Below are the code and all the weights of a small trained network. Each question names an input and a class and asks about switching units off, where a switched-off unit gives its printed mean instead of its output.

import numpy as np


def w(rows, s, z=0):
    codes = np.array(rows[::2]) - 128.0
    scale = np.full(codes.shape[1], s)
    scale[-1] = z or s
    return codes * scale


def f(y):
    return np.maximum(y, 0)


def log_softmax(a):
    a = a - a.max(-1, keepdims=True)
    return a - np.log(np.exp(a).sum(-1, keepdims=True))


def net(x, mask):
    res = np.array(x, float).reshape(1, 4) / 4 @ E
    y = f(res @ A[0][:, :-1].T + A[0][:, -1])
    res = res + np.where(mask, y, B[0][:, -1]) @ B[0][:, :-1]
    return log_softmax(res[-1] @ U[:, :-1].T + U[:, -1])


A, B = {}, {}
E = w([
[34,62,74],'x0',
[217,18,114],'x1',
[129,125,124],'x2',
[174,168,1],'x3',
],0.0077)
A[0] = w([
[67,85,205,86],'N1',
[137,93,143,122],'N2',
[79,196,146,56],'N3',
[72,199,139,47],'N4',
[89,99,46,134],'N5',
[50,67,145,111],'N6',
[162,160,154,189],'N7',
[188,160,223,84],'N8',
[112,147,127,197],'N9',
[148,78,106,141],'N10',
[138,103,127,101],'N11',
[84,177,124,69],'N12',
[121,121,233,119],'N13',
[169,68,131,79],'N14',
[195,184,110,126],'N15',
[205,38,126,92],'N16',
[116,162,108,76],'N17',
[132,125,136,254],'N18',
[158,70,123,79],'N19',
[169,59,140,78],'N20',
[144,78,95,81],'N21',
[188,91,145,151],'N22',
[102,91,229,73],'N23',
[165,68,130,75],'N24',
[43,126,106,159],'N25',
[106,210,136,126],'N26',
[105,109,180,93],'N27',
[164,182,185,179],'N28',
[133,126,115,236],'N29',
[118,128,128,225],'N30',
[146,53,120,81],'N31',
[94,105,120,84],'N32',
[67,35,121,125],'N33',
[159,189,29,131],'N34',
[107,107,170,98],'N35',
[10,89,56,30],'N36',
],0.013,0.0087)
B[0] = w([
[145,106,54,214],'N1',
[84,154,128,160],'N2',
[99,220,125,172],'N3',
[102,207,112,173],'N4',
[198,90,176,196],'N5',
[255,120,145,211],'N6',
[149,108,172,196],'N7',
[252,128,141,186],'N8',
[121,126,159,197],'N9',
[92,168,150,185],'N10',
[127,143,132,141],'N11',
[138,204,110,160],'N12',
[128,82,53,217],'N13',
[103,208,110,171],'N14',
[205,88,123,183],'N15',
[116,200,151,215],'N16',
[135,157,76,140],'N17',
[61,97,178,255],'N18',
[125,214,126,165],'N19',
[114,215,141,178],'N20',
[160,154,119,158],'N21',
[111,148,152,199],'N22',
[127,117,5,208],'N23',
[99,193,105,168],'N24',
[170,150,194,220],'N25',
[148,164,155,195],'N26',
[129,126,26,170],'N27',
[184,78,170,211],'N28',
[65,75,178,233],'N29',
[103,114,162,227],'N30',
[131,161,133,176],'N31',
[173,131,148,144],'N32',
[213,124,182,224],'N33',
[138,68,50,216],'N34',
[162,139,45,165],'N35',
[234,136,148,195],'N36',
],0.0075,0.0087)
U = w([
[90,225,154,141],'0',
[109,80,168,239],'1',
[132,74,47,164],'2',
[175,79,201,5],'3',
[10,37,191,100],'4',
[6,117,64,44],'5',
],0.013)

Each question gives the input, the list of numbers given to net, and the class t.
The units are the neurons (one row each of A and B). Each row of codes is followed by its name. A weight is (code - 128) times the scale printed after its matrix; where a second scale follows, it is the last column's (A, B and U).
mask holds one flag per neuron, in row order. A switched-off neuron (its flag False) gives its mean, the last column of its row in B, instead of its output. The means were averaged over made-up inputs and are rounded, as every weight is.
A unit's drop is (log p(t) with every unit on - log p(t) with that unit switched off) / (log p(t) with every unit on - log p(t) with every unit switched off).
The circuit of an input: a set's keep is (log p(t) with only the set's units on - log p(t) with every unit switched off) / (log p(t) with every unit on - log p(t) with every unit switched off). Starting from the 12 units with the biggest drops (on a tie, the unit counted first), units are removed one at a time, each time the one whose removal leaves the highest keep (on an exact tie, the one counted first), for as long as the keep stays at least 0.8.
circuit, biggest first: the units of the circuit, biggest drop first
most important unit: the unit with the biggest drop
top k neurons: the k neurons with the biggest drops, biggest first
drop when u is switched off: that unit's drop, to one decimal
input [8,-5,7,6], class 3: circuit, biggest first => [N36 N5]
input [2,4,-3,-5], class 2: top 2 neurons => [N23 N1]
input [-8,4,-5,-8], class 2: circuit, biggest first => [N23 N13]
input [8,6,1,-3], class 3: top 4 neurons => [N33 N6 N5 N36]
input [6,-4,-1,3], class 3: most important unit => N36
input [6,2,-2,4], class 3: circuit, biggest first => [N5 N36 N23]
input [8,-7,3,-1], class 3: top 2 neurons => [N36 N6]
input [7,3,-4,-8], class 2: circuit, biggest first => [N23 N1]
input [-8,-6,-1,4], class 3: circuit, biggest first => [N28 N15]
input [-6,8,-5,-8], class 0: top 2 neurons => [N16 N20]
input [-8,-1,2,0], class 3: circuit, biggest first => [N8 N28]
input [-4,-5,-1,7], class 2: top 2 neurons => [N34 N15]
input [-7,-4,-6,-4], class 3: top 2 neurons => [N8 N28]
input [-1,-3,8,4], class 1: most important unit => N23
input [7,-2,3,5], class 3: top 2 neurons => [N36 N5]
input [0,1,0,-5], class 2: drop when N23 is switched off => 0.2
input [-5,7,-6,-7], class 0: drop when N22 is switched off => 0.1
input [1,8,4,2], class 0: drop when N10 is switched off => 0.0
input [3,-2,-3,-5], class 2: drop when N35 is switched off => 0.1
input [7,0,8,6], class 1: top neuron => [N8]
